Below is a small trained network, with its code and all its weights. Each question gives an input and a target symbol and asks what happens when units are switched off, that is, made to give their printed mean instead of their output.

import numpy as np


def w(rows, s, z=0):
    codes = np.array(rows[::2]) - 128.0
    scale = np.full(codes.shape[1], s)
    scale[-1] = z or s
    return codes * scale


def norm(h):
    return h / np.sqrt((h * h).mean(-1, keepdims=True) + 1e-5)


def f(y):
    return np.maximum(y, 0)


def softmax(a):
    e = np.exp(a - a.max(-1, keepdims=True))
    return e / e.sum(-1, keepdims=True)


def log_softmax(a):
    a = a - a.max(-1, keepdims=True)
    return a - np.log(np.exp(a).sum(-1, keepdims=True))


def net(x, mask):
    ids = ['ΘΣγδεημξ'.index(c) for c in x.split()]
    T = len(ids)
    res = E[ids] + P[:T]
    r = norm(res)
    for j in range(2):
        rows = slice(4 * j, 4 * j + 4)
        q, k, v = (r @ M[0][rows].T for M in (Q, K, V))
        z = softmax(np.where(np.tri(T) > 0, q @ k.T / 4**0.5, -1e9)) @ v
        o = O[0][rows]
        res = res + np.where(mask[j], z, o[:, -1]) @ o[:, :-1]
    y = f(norm(res) @ A[0][:, :-1].T + A[0][:, -1])
    res = res + np.where(mask[2:6], y, B[0][:, -1]) @ B[0][:, :-1]
    return log_softmax(norm(res)[-1] @ U[:, :-1].T + U[:, -1])


Q, K, V, O, A, B = {}, {}, {}, {}, {}, {}
E = w([
[193,98,141,131,116,159],'Θ',
[163,146,245,249,102,51],'Σ',
[192,132,135,120,110,186],'γ',
[182,125,167,73,188,163],'δ',
[136,123,100,146,82,184],'ε',
[160,73,170,113,81,132],'η',
[18,63,80,146,131,106],'μ',
[145,159,122,95,76,94],'ξ',
],0.021)
P = w([
[202,90,1,85,130,38],'0',
[176,101,21,95,141,56],'1',
[177,121,22,118,136,81],'2',
[170,122,62,122,132,54],'3',
[166,153,61,133,147,86],'4',
[166,141,87,146,138,95],'5',
[163,166,109,140,146,83],'6',
[160,157,110,167,154,131],'7',
[152,170,151,140,142,114],'8',
[136,167,154,159,142,130],'9',
[117,186,159,170,131,132],'10',
[104,194,187,144,127,121],'11',
[80,213,169,198,136,119],'12',
[145,193,120,114,49,184],'13',
],0.0082)
Q[0] = w([
[51,67,128,138,158,100],'h0',
[75,78,65,180,121,122],'h0',
[42,162,127,205,133,170],'h0',
[250,116,202,144,28,173],'h0',
[97,143,69,113,142,124],'h1',
[160,217,79,144,74,160],'h1',
[90,114,126,95,98,97],'h1',
[142,180,111,69,97,138],'h1',
],0.012)
K[0] = w([
[165,107,76,90,103,136],'h0',
[143,142,96,93,127,148],'h0',
[103,96,68,3,144,101],'h0',
[70,208,199,145,139,147],'h0',
[147,103,133,162,141,86],'h1',
[133,120,169,185,153,102],'h1',
[142,114,86,151,180,131],'h1',
[128,96,164,210,122,142],'h1',
],0.016)
V[0] = w([
[113,40,175,112,242,156],'h0',
[90,165,174,63,235,62],'h0',
[66,110,68,179,160,81],'h0',
[179,226,120,108,173,108],'h0',
[236,64,198,118,153,126],'h1',
[143,93,93,203,227,228],'h1',
[121,25,164,180,102,154],'h1',
[53,5,194,113,127,141],'h1',
],0.011)
O[0] = w([
[174,47,83,99,69,26,108],'h0',
[186,149,87,3,2,139,98],'h0',
[77,41,207,67,132,167,90],'h0',
[85,208,52,53,148,150,157],'h0',
[155,99,96,175,84,95,248],'h1',
[117,25,38,63,241,128,113],'h1',
[235,62,177,179,185,159,138],'h1',
[170,107,161,136,116,49,78],'h1',
],0.009,0.012)
A[0] = w([
[150,5,158,122,63,145,201],'n0',
[108,222,199,135,46,223,108],'n1',
[18,109,108,154,103,71,10],'n2',
[146,162,122,144,150,102,45],'n3',
],0.011,0.0013)
B[0] = w([
[11,73,92,60,103,115,188],'n0',
[79,213,51,55,29,233,254],'n1',
[61,177,117,132,2,110,157],'n2',
[175,46,111,160,98,208,161],'n3',
],0.0091,0.0081)
U = w([
[151,25,56,216,132,197,62],'Θ',
[198,104,252,224,52,78,163],'Σ',
[116,120,191,118,101,172,42],'γ',
[123,126,213,142,254,194,162],'δ',
[156,156,52,49,106,12,158],'ε',
[49,29,254,41,113,111,226],'η',
[90,155,51,194,193,136,4],'μ',
[37,248,170,83,98,181,158],'ξ',
],0.0054,0.0035)

Each question gives the input, a string of symbols that net reads in full, and the target symbol t.
The units are the heads (4 rows each of Q, K, V and O) and the neurons (one row each of A and B). Each row of codes is followed by its name. A weight is (code - 128) times the scale printed after its matrix; where a second scale follows, it is the last column's (O, A, B and U).
mask holds one flag per unit, heads first, then neurons. A switched-off unit (its flag False) gives its mean, the last column of its rows in O or B, instead of its output. The means were averaged over made-up inputs and are rounded, as every weight is.
A unit's drop is (log p(t) with every unit on - log p(t) with that unit switched off) / (log p(t) with every unit on - log p(t) with every unit switched off).
The circuit of an input: a set's keep is (log p(t) with only the set's units on - log p(t) with every unit switched off) / (log p(t) with every unit on - log p(t) with every unit switched off). Starting from all 6 units, units are removed one at a time, each time the one whose removal leaves the highest keep (on an exact tie, the one counted first), for as long as the keep stays at least 0.8.
circuit, biggest first: the units of the circuit, biggest drop first
top k neurons: the k neurons with the biggest drops, biggest first
heads that matter: for each layer, one digit per head in row order, 1 if its drop is at least 0.15 and else 0, layers parted by /
input Θ ε ε, target δ: circuit, biggest first	[h0]
input ε Θ Θ Θ δ Σ ε δ γ δ, target δ: top 2 neurons	[n1, n0]
input η δ δ η δ, target Σ: circuit, biggest first	[h1, n1]
input Θ η δ η μ δ δ μ Θ η Θ, target Σ: circuit, biggest first	[n1, h1]
input μ μ ξ, target η: heads that matter	10
input δ η ε ξ Θ δ η μ η, target η: circuit, biggest first	[n0, h0, h1]
input δ Θ μ Θ, target η: circuit, biggest first	[h0, n0]
input ξ Θ δ η δ Θ η η, target Σ: circuit, biggest first	[h0, n1]
input ξ μ ε Θ, target δ: circuit, biggest first	[h0, h1]
input η η ε γ ε δ μ δ Θ γ μ δ, target η: top 2 neurons	[n0, n1]
input μ ε η, target δ: heads that matter	11
input η δ γ δ Θ δ δ δ, target ε: heads that matter	10
input δ Σ Θ η, target η: heads that matter	10
input ε η Σ ξ δ δ ξ Θ, target ξ: circuit, biggest first	[h1]
input η ξ η, target ξ: circuit, biggest first	[h1, n1]
input γ η δ η Θ, target Σ: heads that matter	01
input γ δ Θ γ ξ Θ μ Θ μ γ, target η: heads that matter	10
input ξ Θ γ δ Θ μ Θ ξ, target Θ: circuit, biggest first	[h1, h0]
input δ η μ μ δ Σ δ, target δ: heads that matter	11
input δ Θ η Θ δ η δ ε μ ξ, target η: heads that matter	11
